Below are the code and all the weights of a small trained network. Each question names an input and a target symbol and asks about switching units off, where a switched-off unit gives its printed mean instead of its output.

import numpy as np


def w(rows, s, z=0):
    codes = np.array(rows[::2]) - 128.0
    scale = np.full(codes.shape[1], s)
    scale[-1] = z or s
    return codes * scale


def f(y):
    return y / 2 * (1 + np.tanh(0.7978845608 * (y + 0.044715 * y**3)))


def softmax(a):
    e = np.exp(a - a.max(-1, keepdims=True))
    return e / e.sum(-1, keepdims=True)


def log_softmax(a):
    a = a - a.max(-1, keepdims=True)
    return a - np.log(np.exp(a).sum(-1, keepdims=True))


def net(x, mask):
    ids = ['βγδζηλμξπστφψ'.index(c) for c in x.split()]
    T = len(ids)
    res = E[ids] + P[:T]
    r = res
    for j in range(2):
        rows = slice(2 * j, 2 * j + 2)
        q, k, v = (r @ M[0][rows].T for M in (Q, K, V))
        z = softmax(np.where(np.tri(T) > 0, q @ k.T / 2**0.5, -1e9)) @ v
        o = O[0][rows]
        res = res + np.where(mask[j], z, o[:, -1]) @ o[:, :-1]
    y = f(res @ A[0][:, :-1].T + A[0][:, -1])
    res = res + np.where(mask[2:14], y, B[0][:, -1]) @ B[0][:, :-1]
    return log_softmax(res[-1] @ U[:, :-1].T + U[:, -1])


Q, K, V, O, A, B = {}, {}, {}, {}, {}, {}
E = w([
[192,159,141,185],'β',
[104,131,129,250],'γ',
[68,138,106,178],'δ',
[48,58,120,109],'ζ',
[123,141,103,143],'η',
[166,152,74,197],'λ',
[72,121,127,157],'μ',
[100,102,65,192],'ξ',
[96,51,146,155],'π',
[147,78,49,100],'σ',
[172,131,166,39],'τ',
[69,136,211,75],'φ',
[184,154,50,108],'ψ',
],0.02)
P = w([
[176,103,249,163],'0',
[172,114,201,128],'1',
[141,135,162,121],'2',
[103,162,117,114],'3',
[73,207,81,116],'4',
[58,230,50,98],'5',
[73,253,41,109],'6',
[183,94,143,115],'7',
],0.005)
Q[0] = w([
[88,89,197,54],'h0',
[157,159,166,168],'h0',
[122,199,238,1],'h1',
[70,183,166,200],'h1',
],0.013)
K[0] = w([
[154,54,154,173],'h0',
[105,137,94,137],'h0',
[119,145,251,124],'h1',
[90,134,78,146],'h1',
],0.019)
V[0] = w([
[188,29,2,189],'h0',
[91,163,242,169],'h0',
[62,1,19,122],'h1',
[33,71,93,247],'h1',
],0.0094)
O[0] = w([
[64,115,18,165,253],'h0',
[135,86,144,171,124],'h0',
[135,2,140,65,144],'h1',
[182,23,199,196,245],'h1',
],0.0092,0.0043)
A[0] = w([
[1,98,181,135,142],'n0',
[92,117,88,152,94],'n1',
[104,73,150,119,193],'n2',
[101,177,170,128,133],'n3',
[182,137,166,127,162],'n4',
[158,120,169,70,170],'n5',
[122,137,33,113,131],'n6',
[83,139,151,84,48],'n7',
[135,200,164,73,2],'n8',
[58,131,163,165,123],'n9',
[126,155,76,173,137],'n10',
[112,178,144,83,211],'n11',
],0.0094,0.0062)
B[0] = w([
[215,170,186,103,222],'n0',
[105,79,167,108,178],'n1',
[47,202,112,113,245],'n2',
[64,122,144,127,164],'n3',
[59,144,101,154,190],'n4',
[101,190,121,103,146],'n5',
[160,178,194,89,252],'n6',
[132,127,147,223,128],'n7',
[212,6,49,98,159],'n8',
[162,128,189,116,182],'n9',
[224,54,72,163,254],'n10',
[26,145,129,173,208],'n11',
],0.012,0.0062)
U = w([
[95,177,68,240,197],'β',
[161,83,192,206,2],'γ',
[180,118,190,144,11],'δ',
[184,119,203,91,137],'ζ',
[94,137,106,166,139],'η',
[224,69,105,154,177],'λ',
[183,126,192,138,49],'μ',
[21,1,103,175,142],'ξ',
[149,84,174,133,209],'π',
[126,55,90,50,221],'σ',
[21,166,37,179,82],'τ',
[29,218,158,182,115],'φ',
[203,216,109,89,203],'ψ',
],0.0065,0.003)

Each question gives the input, a string of symbols that net reads in full, and the target symbol t.
The units are the heads (2 rows each of Q, K, V and O) and the neurons (one row each of A and B). Each row of codes is followed by its name. A weight is (code - 128) times the scale printed after its matrix; where a second scale follows, it is the last column's (O, A, B and U).
mask holds one flag per unit, heads first, then neurons. A switched-off unit (its flag False) gives its mean, the last column of its rows in O or B, instead of its output. The means were averaged over made-up inputs and are rounded, as every weight is.
A unit's drop is (log p(t) with every unit on - log p(t) with that unit switched off) / (log p(t) with every unit on - log p(t) with every unit switched off).
The circuit of an input: a set's keep is (log p(t) with only the set's units on - log p(t) with every unit switched off) / (log p(t) with every unit on - log p(t) with every unit switched off). Starting from the 12 units with the biggest drops (on a tie, the unit counted first), units are removed one at a time, each time the one whose removal leaves the highest keep (on an exact tie, the one counted first), for as long as the keep stays at least 0.8.
units of the circuit, in order: the units of the circuit, biggest drop first
most important unit: the unit with the biggest drop
top k neurons: the k neurons with the biggest drops, biggest first
heads that matter: for each layer, one digit per head in row order, 1 if its drop is at least 0.15 and else 0, layers parted by /
drop when u is switched off: that unit's drop, to one decimal
input β σ ξ, target σ: most important unit => h1
input η β λ λ π φ β λ, target φ: units of the circuit, in order => (h0; n4; n10; n5)
input γ ξ ξ η, target ξ: heads that matter => 01
input π ξ λ ψ β β β λ, target ψ: heads that matter => 11
input μ ξ γ λ ξ ψ λ λ, target ψ: units of the circuit, in order => (n6; h0)
input λ φ β, target φ: units of the circuit, in order => (h0; n4; n10)
input β ξ β φ ξ β φ ξ, target φ: top 3 neurons => (n2; n5; n4)
input β λ γ, target λ: heads that matter => 10
input ψ γ ψ, target ψ: units of the circuit, in order => (n6; h1)
input β β β, target β: units of the circuit, in order => (h1; n10; n0)
input η β β η γ, target γ: units of the circuit, in order => (h1; n9)
input β β γ γ β φ β, target φ: units of the circuit, in order => (h0; n4; n10; n5)
input β β γ φ γ, target φ: top 3 neurons => (n4; n2; n10)
input β β φ, target φ: top 2 neurons => (n11; n10)
input η β β λ β, target λ: most important unit => n2
input η τ γ β λ σ ξ, target σ: units of the circuit, in order => (h1; n11)
input λ σ β λ ξ γ, target ξ: top 3 neurons => (n6; n2; n1)
input λ ξ β, target ξ: units of the circuit, in order => (h1; n0; h0)
input β δ β ξ λ, target ξ: units of the circuit, in order => (h1; n0)
input ξ β β β φ, target φ: units of the circuit, in order => (h1)
input β λ λ, target λ: heads that matter => 10
input μ ζ β γ λ β, target λ: top 2 neurons => (n2; n11)
input γ ψ μ δ λ γ ξ λ, target ξ: top 2 neurons => (n0; n6)
input β δ ξ γ ξ, target ξ: top 2 neurons => (n6; n2)
input ψ β ψ β β ξ, target ξ: top 2 neurons => (n2; n1)
input λ ζ τ, target τ: drop when h1 is switched off => 0.2
input λ γ τ, target τ: drop when n0 is switched off => 0.1
